[[-4.44 -6.71]
 [-1.25 -5.24]
 [-1.71 -5.60]
 [-0.36 -6.13]
 [ 1.53 -6.82]
 [-0.64 -3.28]
 [-2.44 -5.55]
 [ 3.06 -3.36]
 [-1.30 -6.15]
 [-2.47 -4.68]]
=>
[[-4.44]
 [-1.25]
 [-1.71]
 [-0.36]
 [ 1.53]
 [-0.64]
 [-2.44]
 [ 3.06]
 [-1.30]
 [-2.47]]

[[-5.93 -5.70  4.73  4.82  4.88]
 [ 0.83  0.56 -1.31 -1.43 -1.46]]
=>
[[-5.93  4.73  4.88]
 [ 0.83 -1.31 -1.46]]

[[ 2.17  1.60  0.31 -0.70 -0.84  3.25 -0.48  1.46  2.89  2.60 -1.27  2.25]
 [-2.59 -1.60  0.85  1.92  1.94 -3.22  1.44 -1.57 -2.71 -3.11  2.02 -3.05]
 [-2.96 -1.85  1.03  1.88  1.80 -3.04  1.28 -1.93 -2.53 -3.43  1.54 -3.65]
 [ 2.70  1.06 -4.65 -1.50  0.10 -5.26  0.12  2.66 -5.29  1.93  4.89  5.92]]
=>
[[ 2.17  0.31 -0.84 -0.48  2.89 -1.27]
 [-2.59  0.85  1.94  1.44 -2.71  2.02]
 [-2.96  1.03  1.80  1.28 -2.53  1.54]
 [ 2.70 -4.65  0.10  0.12 -5.29  4.89]]

[[ 0.61 -3.13  6.69 -0.96 -0.49  1.71]
 [-0.02  1.77 -2.68 -0.22 -0.36 -0.28]
 [-0.45 -4.91 -5.83  0.67  0.12 -2.94]
 [ 0.67 -1.25  0.03  3.33 -0.38  0.15]
 [-0.83  2.00 -1.36  1.57 -0.48 -0.50]
 [-0.62 -0.76 -0.82  1.32  1.08  0.25]
 [ 0.68 -0.94 -1.28 -0.02 -0.15 -1.63]
 [-0.24  0.36  1.04 -0.67 -0.18  1.82]]
=>
[[ 0.61  6.69 -0.49]
 [-0.02 -2.68 -0.36]
 [-0.45 -5.83  0.12]
 [ 0.67  0.03 -0.38]
 [-0.83 -1.36 -0.48]
 [-0.62 -0.82  1.08]
 [ 0.68 -1.28 -0.15]
 [-0.24  1.04 -0.18]]

[[-2.02 -6.75  2.17  0.41]
 [-1.86 -6.49  2.68  0.35]
 [ 0.81  4.37 -1.11 -1.45]]
=>
[[-2.02  2.17]
 [-1.86  2.68]
 [ 0.81 -1.11]]

[[ 2.17  0.33 -1.17 -0.29 -1.95]
 [ 1.61 -2.56  1.71 -2.19 -2.51]
 [-1.15  0.78 -0.49  0.93  1.58]
 [-1.03 -1.63  1.98 -0.17  0.61]
 [-2.84  6.08 -2.86  3.63  4.54]
 [ 1.68 -6.89  2.88 -2.20 -3.32]]
=>
[[ 2.17 -1.17 -1.95]
 [ 1.61  1.71 -2.51]
 [-1.15 -0.49  1.58]
 [-1.03  1.98  0.61]
 [-2.84 -2.86  4.54]
 [ 1.68  2.88 -3.32]]
---
[[ 0.95  1.64  0.43]
 [-6.17 -3.22 -2.28]
 [-2.98 -2.53 -0.56]
 [ 3.34  2.34  1.10]
 [ 4.21  1.21  1.51]]
=>
[[-6.17 -3.22 -2.28]
 [-2.98 -2.53 -0.56]]

[[ 1.92  2.33 -2.44]
 [ 1.26  1.20  5.12]
 [-2.71 -2.74  0.24]
 [ 2.49  2.58 -0.47]
 [ 2.18  1.81  5.50]]
=>
[[ 1.26  1.20  5.12]
 [-2.71 -2.74  0.24]]

[[ 2.34 -2.88 -0.46  1.56]
 [-0.58 -0.60  0.25  1.36]
 [-0.50  3.09 -0.71  3.06]
 [-0.06  0.47  0.10 -5.27]]
=>
[[-0.58 -0.60  0.25]
 [-0.50  3.09 -0.71]]

[[-1.09  2.71 -1.26]
 [-4.31 -2.03 -6.27]
 [-4.13 -1.94 -6.63]
 [-4.65 -1.93 -6.41]
 [-4.58 -1.96 -5.88]]
=>
[[-4.31 -2.03 -6.27]
 [-4.13 -1.94 -6.63]]

[[-0.90 -0.50 -0.17 -1.28 -3.10]
 [ 0.86  0.52  0.10  1.35  2.39]
 [ 0.62  0.47  1.21  1.07  5.39]
 [-0.12  0.02 -0.17 -0.62 -0.43]]
=>
[[0.86 0.52 0.10]
 [0.62 0.47 1.21]]

[[ 1.83  2.52  2.74  2.04]
 [-2.71 -2.91 -5.35 -3.26]
 [-2.02 -2.80 -4.40 -1.99]
 [ 2.23  2.61  2.94  1.83]]
=>
[[-2.71 -2.91 -5.35]
 [-2.02 -2.80 -4.40]]
